Below are the code and all the weights of a small trained network. Each question names an input and a class and asks about switching units off, where a switched-off unit gives its printed mean instead of its output.

import numpy as np


def w(rows, s, z=0):
    codes = np.array(rows[::2]) - 128.0
    scale = np.full(codes.shape[1], s)
    scale[-1] = z or s
    return codes * scale


def norm(h):
    return h / np.sqrt((h * h).mean(-1, keepdims=True) + 1e-5)


def f(y):
    return np.maximum(y, 0)


def log_softmax(a):
    a = a - a.max(-1, keepdims=True)
    return a - np.log(np.exp(a).sum(-1, keepdims=True))


def net(x, mask):
    res = np.array(x, float).reshape(1, 3) / 4 @ E
    u = 0
    for l in range(3):
        y = f(norm(res) @ A[l][:, :-1].T + A[l][:, -1])
        res = res + np.where(mask[u : u + 11], y, B[l][:, -1]) @ B[l][:, :-1]
        u += 11
    return log_softmax(norm(res)[-1] @ U[:, :-1].T + U[:, -1])


A, B = {}, {}
E = w([
[110,189,149,179,102,190,93,178,149,145,145,186],'x0',
[130,15,116,90,140,134,52,156,53,135,115,209],'x1',
[135,142,92,79,120,255,55,188,163,73,52,68],'x2',
],0.01)
A[0] = w([
[136,164,137,121,128,157,122,116,151,124,129,47,191],'L0N0',
[127,212,149,125,139,62,142,103,134,140,175,63,1],'L0N1',
[143,69,136,110,132,108,125,135,116,110,151,149,68],'L0N2',
[103,213,132,181,126,110,141,145,174,130,107,254,64],'L0N3',
[157,102,124,197,131,37,152,117,129,109,152,161,26],'L0N4',
[104,163,138,180,132,65,167,102,136,143,157,203,101],'L0N5',
[101,85,165,61,129,136,69,143,146,131,160,243,34],'L0N6',
[127,102,125,95,134,137,124,118,129,131,113,70,122],'L0N7',
[121,62,133,70,128,123,126,94,148,148,137,162,115],'L0N8',
[109,83,132,65,128,4,164,116,156,123,99,56,42],'L0N9',
[101,150,119,153,151,143,126,144,136,109,160,190,48],'L0N10',
],0.0094,0.0031)
B[0] = w([
[138,79,102,136,133,97,138,191,119,78,30,155,236],'L0N0',
[74,115,84,221,138,123,175,95,212,101,91,125,227],'L0N1',
[95,111,92,216,153,79,123,99,147,159,82,111,180],'L0N2',
[197,107,139,186,135,177,113,46,92,154,222,23,230],'L0N3',
[91,98,190,6,106,155,154,117,158,169,114,218,223],'L0N4',
[103,177,144,2,126,90,96,154,189,91,98,151,254],'L0N5',
[167,123,108,161,120,103,168,193,81,103,56,103,218],'L0N6',
[127,114,138,68,111,214,143,129,120,139,186,101,195],'L0N7',
[117,155,66,198,131,114,175,143,123,97,82,124,193],'L0N8',
[189,126,120,167,132,154,142,56,49,144,233,37,251],'L0N9',
[169,128,131,153,109,149,74,85,99,128,142,89,166],'L0N10',
],0.0092,0.0078)
A[1] = w([
[120,155,135,131,158,101,109,133,110,70,148,143,3],'L1N0',
[103,176,119,191,137,112,189,100,209,113,138,101,86],'L1N1',
[148,137,131,174,143,137,100,59,112,148,208,73,118],'L1N2',
[105,119,153,99,180,107,113,170,113,147,203,147,84],'L1N3',
[164,178,159,184,132,160,65,149,87,157,209,145,49],'L1N4',
[86,179,159,50,115,90,145,102,133,162,139,214,67],'L1N5',
[88,85,84,209,191,108,94,138,140,157,131,167,102],'L1N6',
[121,140,92,246,157,89,154,116,108,121,125,142,101],'L1N7',
[148,195,185,195,90,174,91,157,122,169,180,152,95],'L1N8',
[123,146,103,88,132,190,135,185,133,84,92,88,133],'L1N9',
[148,104,146,104,153,64,134,86,109,125,162,98,86],'L1N10',
],0.012,0.0024)
B[1] = w([
[176,90,150,103,104,143,103,135,131,153,137,153,128],'L1N0',
[134,109,105,167,101,118,120,196,2,142,37,211,234],'L1N1',
[133,101,110,105,163,149,93,157,163,106,145,71,224],'L1N2',
[98,183,88,96,115,104,177,85,191,144,72,123,140],'L1N3',
[114,81,124,145,148,178,205,74,91,114,172,79,165],'L1N4',
[118,115,203,120,133,96,48,176,234,153,184,133,201],'L1N5',
[123,139,130,163,89,141,107,184,98,65,137,163,151],'L1N6',
[109,173,117,130,105,119,110,170,153,165,113,153,196],'L1N7',
[139,38,93,89,135,155,183,88,86,106,189,68,171],'L1N8',
[96,141,207,122,120,51,108,105,185,184,216,186,253],'L1N9',
[124,154,119,156,113,203,82,126,145,113,198,121,201],'L1N10',
],0.0099,0.011)
A[2] = w([
[98,130,104,84,128,187,105,176,152,95,55,70,142],'L2N0',
[141,178,167,86,111,130,84,148,181,159,109,134,88],'L2N1',
[142,106,106,137,151,124,109,164,42,101,12,214,94],'L2N2',
[160,116,81,93,181,206,161,22,88,95,157,30,21],'L2N3',
[135,119,103,189,76,94,171,183,49,101,48,167,10],'L2N4',
[79,184,79,102,144,174,141,119,124,96,122,167,178],'L2N5',
[99,167,179,34,156,182,71,117,239,128,99,122,70],'L2N6',
[140,107,39,174,128,158,130,146,102,89,98,55,97],'L2N7',
[145,144,104,122,148,136,127,78,122,102,133,90,59],'L2N8',
[125,115,171,96,125,125,135,77,136,137,136,201,59],'L2N9',
[121,219,101,197,134,118,196,110,135,128,23,144,77],'L2N10',
],0.011,0.0014)
B[2] = w([
[141,162,154,118,123,111,137,102,156,137,172,144,150],'L2N0',
[108,124,91,92,158,108,124,72,129,134,152,111,212],'L2N1',
[167,165,128,151,95,94,195,117,149,120,71,79,209],'L2N2',
[131,98,126,168,142,255,120,133,61,104,153,132,249],'L2N3',
[165,135,116,96,128,109,129,138,143,102,48,115,235],'L2N4',
[141,112,164,141,137,89,115,163,127,157,131,115,132],'L2N5',
[79,156,118,149,148,69,128,120,132,160,142,183,245],'L2N6',
[111,133,168,104,124,110,127,118,157,141,163,156,233],'L2N7',
[114,123,144,138,105,142,143,141,90,158,140,134,160],'L2N8',
[95,194,102,113,173,179,112,126,152,120,94,101,189],'L2N9',
[181,103,118,107,111,110,103,153,105,122,77,117,183],'L2N10',
],0.016,0.011)
U = w([
[50,194,138,107,175,50,70,72,202,194,186,156,56],'0',
[217,156,121,158,85,77,156,144,116,110,2,93,254],'1',
[153,96,141,177,143,243,131,81,55,124,208,80,75],'2',
],0.0089,0.00067)

Each question gives the input, the list of numbers given to net, and the class t.
The units are the neurons (one row each of A and B). Each row of codes is followed by its name. A weight is (code - 128) times the scale printed after its matrix; where a second scale follows, it is the last column's (A, B and U).
mask holds one flag per neuron, layer by layer. A switched-off neuron (its flag False) gives its mean, the last column of its row in B, instead of its output. The means were averaged over made-up inputs and are rounded, as every weight is.
A unit's drop is (log p(t) with every unit on - log p(t) with that unit switched off) / (log p(t) with every unit on - log p(t) with every unit switched off).
most important unit: the unit with the biggest drop
top k neurons: the k neurons with the biggest drops, biggest first
top k neurons in layer l: the k neurons of layer l with the biggest drops, biggest first
drop of u: that unit's drop, to one decimal
input [-8,-6,8], class 0: top 4 neurons : L0N3; L1N9; L0N0; L1N8
input [7,-6,2], class 2: most important unit : L0N3
input [5,-5,6], class 0: top 3 neurons in layer 0 : L0N1; L0N0; L0N9
input [-4,-4,0], class 1: top 3 neurons : L0N1; L1N1; L0N3
input [0,7,7], class 0: top 2 neurons : L1N1; L1N9
input [4,6,6], class 0: top 3 neurons : L1N1; L1N9; L0N0
input [3,3,1], class 1: top 2 neurons : L0N6; L0N9
input [4,-3,-3], class 2: top 3 neurons in layer 0 : L0N3; L0N10; L0N0
input [-8,-5,6], class 2: top 2 neurons : L0N9; L0N5
input [3,-6,5], class 1: top 3 neurons : L1N1; L0N5; L0N4
input [-5,-4,5], class 0: top 3 neurons : L0N3; L1N9; L0N0
input [-2,-7,7], class 0: top 2 neurons : L1N9; L0N8
input [6,6,-3], class 1: top 3 neurons : L0N6; L0N9; L0N7
input [-1,2,3], class 0: top neuron : L1N9
input [-1,4,-3], class 1: top 2 neurons in layer 0 : L0N6; L0N8
input [-3,4,-3], class 1: top 4 neurons in layer 0 : L0N8; L0N2; L0N3; L0N6
input [4,-6,-4], class 1: drop of L1N1 : 1.9
input [-8,3,-5], class 2: drop of L0N9 : 4.2
input [7,-5,-4], class 2: drop of L1N0 : 0.0
input [7,0,8], class 0: most important unit : L0N9
